Here is a tiny trained network, its code and every weight. The questions are about switching its units off for an input and a class, where a switched-off unit gives its printed mean instead of its output.

import numpy as np


def w(rows, s, z=0):
    codes = np.array(rows[::2]) - 128.0
    scale = np.full(codes.shape[1], s)
    scale[-1] = z or s
    return codes * scale


def f(y):
    return np.maximum(y, 0)


def log_softmax(a):
    a = a - a.max(-1, keepdims=True)
    return a - np.log(np.exp(a).sum(-1, keepdims=True))


def net(x, mask):
    res = np.array(x, float).reshape(1, 4) / 4 @ E
    y = f(res @ A[0][:, :-1].T + A[0][:, -1])
    res = res + np.where(mask, y, B[0][:, -1]) @ B[0][:, :-1]
    return log_softmax(res[-1] @ U[:, :-1].T + U[:, -1])


A, B = {}, {}
E = w([
[68,39,26,139,185,236,168,141,150,128,152],'x0',
[97,147,166,204,226,55,218,136,148,128,60],'x1',
[193,196,38,61,160,75,178,186,187,128,210],'x2',
[2,181,81,116,160,78,79,135,64,128,161],'x3',
],0.0075)
A[0] = w([
[166,192,42,59,139,78,190,192,171,106,186,83],'n1',
[138,165,109,100,172,118,142,174,145,105,177,90],'n2',
[21,183,83,120,132,64,77,123,50,123,173,76],'n3',
[199,86,153,138,98,161,164,123,199,131,123,36],'n4',
[244,71,155,118,100,179,186,126,197,149,93,47],'n5',
[109,149,173,180,220,98,203,144,134,137,112,68],'n6',
[255,84,168,142,81,162,186,115,205,118,118,66],'n7',
[167,183,174,123,68,46,90,119,112,98,99,36],'n8',
[54,156,115,110,171,100,76,148,78,147,168,48],'n9',
[71,94,178,156,87,162,81,57,78,133,81,72],'n10',
[105,143,138,163,173,89,170,126,157,137,99,25],'n11',
[166,112,75,85,47,146,72,103,95,142,166,65],'n12',
[162,171,89,62,163,113,147,160,142,153,129,67],'n13',
[149,190,83,71,131,97,189,191,184,162,211,74],'n14',
[118,166,145,217,212,86,242,127,146,125,54,83],'n15',
[81,87,168,159,94,144,80,90,70,133,68,83],'n16',
[120,103,73,141,160,177,153,119,121,90,126,1],'n17',
[52,51,213,180,97,186,93,59,53,154,69,93],'n18',
[160,99,141,74,100,165,86,150,106,144,139,77],'n19',
[135,129,140,69,52,206,46,137,108,132,189,84],'n20',
[102,106,137,145,103,126,105,99,117,110,93,61],'n21',
[123,128,140,137,169,101,157,156,117,182,95,23],'n22',
[106,107,159,173,126,142,106,109,109,118,93,49],'n23',
[106,102,163,153,202,72,182,169,149,134,97,51],'n24',
[77,33,39,161,169,231,203,167,131,124,138,49],'n25',
[155,216,199,116,83,47,73,119,133,122,88,44],'n26',
[162,196,228,113,70,39,107,134,87,112,118,55],'n27',
[41,170,86,119,160,113,94,142,74,123,147,59],'n28',
[44,27,70,120,198,197,146,153,181,108,155,63],'n29',
[34,182,102,97,149,102,84,140,74,135,144,41],'n30',
[130,106,117,76,59,163,69,117,122,145,184,73],'n31',
[178,152,93,76,158,84,145,148,179,144,195,51],'n32',
[164,111,95,71,37,189,25,132,115,117,191,75],'n33',
],0.0083,0.0061)
B[0] = w([
[184,51,118,224,194,137,76,195,196,90,137,251],'n1',
[156,77,123,168,152,141,108,161,139,119,126,183],'n2',
[136,140,232,120,38,254,181,166,60,115,70,216],'n3',
[110,151,192,114,84,192,164,187,39,127,88,182],'n4',
[102,149,194,131,40,217,159,159,41,112,87,218],'n5',
[46,159,58,93,81,58,163,107,154,71,83,196],'n6',
[105,159,222,100,32,233,175,172,49,121,76,228],'n7',
[156,142,137,67,154,121,78,39,108,197,203,192],'n8',
[123,138,180,125,48,228,180,143,65,123,91,178],'n9',
[191,78,106,210,178,130,129,198,166,91,142,210],'n10',
[82,132,102,119,121,97,157,132,140,118,121,158],'n11',
[41,140,66,117,146,55,171,105,147,118,91,198],'n12',
[167,61,129,186,171,120,108,152,143,100,130,179],'n13',
[196,53,89,209,186,139,76,167,170,75,144,232],'n14',
[28,172,51,95,116,50,184,99,151,80,83,234],'n15',
[197,80,87,186,174,144,85,188,181,69,144,205],'n16',
[150,123,130,73,137,111,90,87,120,171,156,153],'n17',
[204,72,96,212,213,120,71,214,204,80,156,254],'n18',
[84,164,110,104,157,103,164,136,130,109,109,169],'n19',
[59,165,66,114,140,51,199,101,172,90,95,219],'n20',
[156,98,92,130,129,141,121,152,144,110,142,152],'n21',
[116,133,99,107,114,117,130,131,133,109,128,142],'n22',
[151,86,90,168,152,118,122,167,139,109,149,161],'n23',
[61,146,85,110,98,74,141,122,151,101,83,181],'n24',
[186,172,163,51,146,87,72,26,105,233,202,246],'n25',
[158,118,134,69,149,120,96,51,120,216,212,208],'n26',
[164,151,133,66,157,118,73,46,122,227,201,217],'n27',
[131,154,221,113,40,210,172,156,64,137,63,186],'n28',
[172,175,166,57,139,99,46,37,106,243,243,235],'n29',
[147,144,194,97,74,212,186,163,71,116,70,185],'n30',
[63,166,93,124,119,55,150,101,155,99,83,196],'n31',
[171,88,92,180,184,146,77,184,155,100,127,200],'n32',
[42,163,78,120,122,20,179,88,146,93,77,236],'n33',
],0.0067,0.0093)
U = w([
[198,78,110,232,171,131,99,185,160,70,146,253],'0',
[2,141,87,119,135,30,174,110,140,85,98,235],'1',
[171,132,150,80,149,111,90,66,109,242,210,72],'2',
[112,129,201,136,90,249,174,169,63,101,82,9],'3',
],0.0094,0.00031)

Each question gives the input, the list of numbers given to net, and the class t.
The units are the neurons (one row each of A and B). Each row of codes is followed by its name. A weight is (code - 128) times the scale printed after its matrix; where a second scale follows, it is the last column's (A, B and U).
mask holds one flag per neuron, in row order. A switched-off neuron (its flag False) gives its mean, the last column of its row in B, instead of its output. The means were averaged over made-up inputs and are rounded, as every weight is.
A unit's drop is (log p(t) with every unit on - log p(t) with that unit switched off) / (log p(t) with every unit on - log p(t) with every unit switched off).
The circuit of an input: a set's keep is (log p(t) with only the set's units on - log p(t) with every unit switched off) / (log p(t) with every unit on - log p(t) with every unit switched off). Starting from the 12 units with the biggest drops (on a tie, the unit counted first), units are removed one at a time, each time the one whose removal leaves the highest keep (on an exact tie, the one counted first), for as long as the keep stays at least 0.8.
circuit, biggest first: the units of the circuit, biggest drop first
most important unit: the unit with the biggest drop
k most important neurons: the k neurons with the biggest drops, biggest first
drop of u: that unit's drop, to one decimal
input [8,6,1,-8], class 2: circuit, biggest first	(n25)
input [7,-1,-6,1], class 2: 3 most important neurons	(n25; n29; n1)
input [0,6,-1,-6], class 1: 3 most important neurons	(n15; n6; n3)
input [-3,8,5,-7], class 1: 2 most important neurons	(n15; n6)
input [-4,-3,-4,2], class 0: 4 most important neurons	(n25; n29; n18; n10)
input [8,-8,-3,2], class 1: 4 most important neurons	(n33; n20; n31; n12)
input [2,8,0,-8], class 1: 2 most important neurons	(n15; n6)
input [0,-5,-5,1], class 0: 4 most important neurons	(n18; n10; n16; n15)
input [-8,-8,1,-5], class 1: 2 most important neurons	(n33; n20)
input [-4,3,1,4], class 2: 4 most important neurons	(n27; n7; n26; n5)
input [3,-5,7,-8], class 3: 4 most important neurons	(n7; n5; n4; n18)
input [-7,6,-6,5], class 2: 3 most important neurons	(n27; n26; n8)
input [5,7,-6,8], class 3: 4 most important neurons	(n3; n28; n30; n9)
input [1,-4,5,6], class 3: most important unit	n3
input [-4,-6,8,7], class 0: 2 most important neurons	(n1; n14)
input [5,6,-2,-2], class 1: 2 most important neurons	(n15; n6)
input [6,4,3,6], class 2: 4 most important neurons	(n29; n25; n7; n5)
input [-4,-6,-7,4], class 0: drop of n18	1.1
input [-8,2,3,7], class 2: drop of n26	0.7
input [-1,6,-1,-8], class 3: drop of n7	0.4
input [-1,0,7,6], class 0: most important unit	n1
input [8,-6,-8,6], class 0: drop of n8	0.2
